Below is a small trained network, with its code and all its weights. Each question gives an input and a class and asks what happens when units are switched off, that is, made to give their printed mean instead of their output.

import numpy as np


def w(rows, s, z=0):
    codes = np.array(rows[::2]) - 128.0
    scale = np.full(codes.shape[1], s)
    scale[-1] = z or s
    return codes * scale


def norm(h):
    return h / np.sqrt((h * h).mean(-1, keepdims=True) + 1e-5)


def f(y):
    return y / 2 * (1 + np.tanh(0.7978845608 * (y + 0.044715 * y**3)))


def log_softmax(a):
    a = a - a.max(-1, keepdims=True)
    return a - np.log(np.exp(a).sum(-1, keepdims=True))


def net(x, mask):
    res = np.array(x, float).reshape(1, 4) / 4 @ E
    u = 0
    for l in range(4):
        y = f(norm(res) @ A[l][:, :-1].T + A[l][:, -1])
        res = res + np.where(mask[u : u + 9], y, B[l][:, -1]) @ B[l][:, :-1]
        u += 9
    return log_softmax(norm(res)[-1] @ U[:, :-1].T + U[:, -1])


A, B = {}, {}
E = w([
[104,88,218,4,105,165,94],'x0',
[69,71,104,122,50,50,132],'x1',
[133,56,94,224,161,70,137],'x2',
[19,99,171,126,61,148,168],'x3',
],0.0042)
A[0] = w([
[88,78,138,97,125,163,106,134],'0.n1',
[83,222,127,80,232,227,203,187],'0.n2',
[216,126,79,155,130,143,142,6],'0.n3',
[119,88,193,141,164,155,88,80],'0.n4',
[94,37,103,253,98,136,221,188],'0.n5',
[125,176,96,202,140,122,170,146],'0.n6',
[85,117,209,117,164,175,123,112],'0.n7',
[100,106,148,116,143,129,123,205],'0.n8',
[164,27,65,172,192,134,91,134],'0.n9',
],0.0048,0.0015)
B[0] = w([
[231,166,148,113,122,158,173,153],'0.n1',
[151,8,181,82,96,252,186,232],'0.n2',
[126,111,230,73,95,99,122,144],'0.n3',
[104,127,239,154,147,95,112,143],'0.n4',
[26,198,105,105,142,99,113,253],'0.n5',
[8,68,41,153,99,227,123,177],'0.n6',
[223,105,184,88,95,91,66,170],'0.n7',
[159,149,196,112,113,171,183,153],'0.n8',
[143,124,198,97,217,198,92,195],'0.n9',
],0.0038,0.0036)
A[1] = w([
[119,127,254,159,110,126,74,216],'1.n1',
[209,60,157,185,198,94,58,211],'1.n2',
[152,116,237,90,73,167,171,61],'1.n3',
[146,87,98,112,115,115,76,164],'1.n4',
[76,167,135,149,130,67,185,29],'1.n5',
[175,152,95,56,131,70,42,73],'1.n6',
[68,54,73,117,126,210,165,2],'1.n7',
[148,196,148,148,97,100,148,180],'1.n8',
[200,156,92,153,187,147,73,200],'1.n9',
],0.0064,0.0014)
B[1] = w([
[195,80,90,17,132,192,123,203],'1.n1',
[102,85,211,96,43,235,52,215],'1.n2',
[108,139,173,96,101,147,2,254],'1.n3',
[184,79,185,155,154,144,194,142],'1.n4',
[76,122,120,93,183,34,118,149],'1.n5',
[222,182,167,191,40,136,228,161],'1.n6',
[160,213,29,155,119,194,130,166],'1.n7',
[96,121,176,80,153,17,67,123],'1.n8',
[122,164,179,35,58,87,121,196],'1.n9',
],0.0041,0.0045)
A[2] = w([
[66,148,80,214,120,44,140,89],'2.n1',
[130,105,145,251,163,45,160,10],'2.n2',
[155,3,92,230,168,56,244,47],'2.n3',
[192,185,166,148,72,50,114,66],'2.n4',
[106,28,150,69,126,57,116,73],'2.n5',
[193,19,198,199,168,162,115,169],'2.n6',
[195,69,181,110,133,156,122,142],'2.n7',
[152,162,111,240,92,147,186,3],'2.n8',
[157,148,171,80,121,79,230,20],'2.n9',
],0.0047,0.0015)
B[2] = w([
[159,157,187,165,134,109,58,215],'2.n1',
[119,156,107,109,93,149,3,135],'2.n2',
[127,165,154,96,93,195,27,145],'2.n3',
[111,167,121,133,66,146,230,130],'2.n4',
[102,105,105,104,174,154,234,164],'2.n5',
[110,160,118,38,94,126,103,202],'2.n6',
[144,110,133,56,49,141,85,253],'2.n7',
[100,104,112,141,114,151,176,114],'2.n8',
[138,134,117,170,58,104,154,110],'2.n9',
],0.0052,0.0028)
A[3] = w([
[183,104,151,101,140,170,108,94],'3.n1',
[43,176,134,113,128,96,82,155],'3.n2',
[143,102,145,141,254,151,103,124],'3.n3',
[66,181,141,153,58,45,68,114],'3.n4',
[143,107,93,216,163,55,97,89],'3.n5',
[159,123,154,147,117,60,143,5],'3.n6',
[154,158,149,96,161,164,124,161],'3.n7',
[116,100,135,172,196,108,64,65],'3.n8',
[194,138,130,45,207,153,90,110],'3.n9',
],0.0068,0.0019)
B[3] = w([
[140,89,115,102,76,151,109,234],'3.n1',
[154,167,124,191,204,85,43,209],'3.n2',
[95,139,142,83,129,53,93,144],'3.n3',
[110,159,169,113,182,121,53,212],'3.n4',
[44,148,131,59,47,164,18,168],'3.n5',
[53,188,119,146,86,110,156,100],'3.n6',
[139,30,202,105,92,116,82,202],'3.n7',
[69,214,135,121,145,92,71,149],'3.n8',
[115,88,164,61,3,142,142,255],'3.n9',
],0.0054,0.0039)
U = w([
[167,195,133,172,64,69,201,53],'0',
[181,60,206,16,38,190,89,252],'1',
[48,195,122,175,187,57,3,251],'2',
[106,168,62,199,142,203,187,37],'3',
[214,73,102,160,227,39,157,4],'4',
[74,86,142,98,177,36,189,11],'5',
],0.0075,0.0035)

Each question gives the input, the list of numbers given to net, and the class t.
The units are the neurons (one row each of A and B). Each row of codes is followed by its name. A weight is (code - 128) times the scale printed after its matrix; where a second scale follows, it is the last column's (A, B and U).
mask holds one flag per neuron, layer by layer. A switched-off neuron (its flag False) gives its mean, the last column of its row in B, instead of its output. The means were averaged over made-up inputs and are rounded, as every weight is.
A unit's drop is (log p(t) with every unit on - log p(t) with that unit switched off) / (log p(t) with every unit on - log p(t) with every unit switched off).
The circuit of an input: a set's keep is (log p(t) with only the set's units on - log p(t) with every unit switched off) / (log p(t) with every unit on - log p(t) with every unit switched off). Starting from the 12 units with the biggest drops (on a tie, the unit counted first), units are removed one at a time, each time the one whose removal leaves the highest keep (on an exact tie, the one counted first), for as long as the keep stays at least 0.8.
circuit, biggest first: the units of the circuit, biggest drop first
most important unit: the unit with the biggest drop
top k neurons: the k neurons with the biggest drops, biggest first
top k neurons in layer l: the k neurons of layer l with the biggest drops, biggest first
drop of u: that unit's drop, to one decimal
input [0,-2,2,7], class 2: most important unit	0.n5
input [-5,5,-4,-5], class 2: circuit, biggest first	(0.n2 1.n1 3.n4)
input [8,8,4,3], class 5: top 4 neurons	(0.n2 1.n2 2.n5 0.n9)
input [-5,4,-7,-3], class 2: top 3 neurons in layer 1	(1.n1 1.n8 1.n2)
input [-5,-6,3,6], class 3: circuit, biggest first	(0.n6 1.n7)
input [1,7,4,-4], class 2: circuit, biggest first	(1.n1 0.n2 3.n9)
input [6,3,8,3], class 5: top 4 neurons	(0.n5 0.n2 2.n5 1.n2)
input [-8,-3,-1,1], class 3: top 4 neurons	(0.n6 1.n7 1.n3 2.n8)
input [-6,-5,-5,1], class 3: top 2 neurons	(0.n6 1.n7)
input [0,6,-4,2], class 5: top 2 neurons in layer 3	(3.n5 3.n8)
input [-7,1,-5,-5], class 0: top 2 neurons	(0.n5 1.n9)
input [-7,5,-8,-7], class 0: top 3 neurons	(1.n6 0.n5 2.n4)
input [4,4,3,8], class 5: top 3 neurons	(2.n5 0.n2 1.n2)
input [-8,-2,-5,3], class 3: top neuron	(0.n2)
input [-8,-3,-6,-2], class 3: drop of 0.n6	0.3
input [-7,-6,-5,1], class 3: drop of 0.n6	0.6
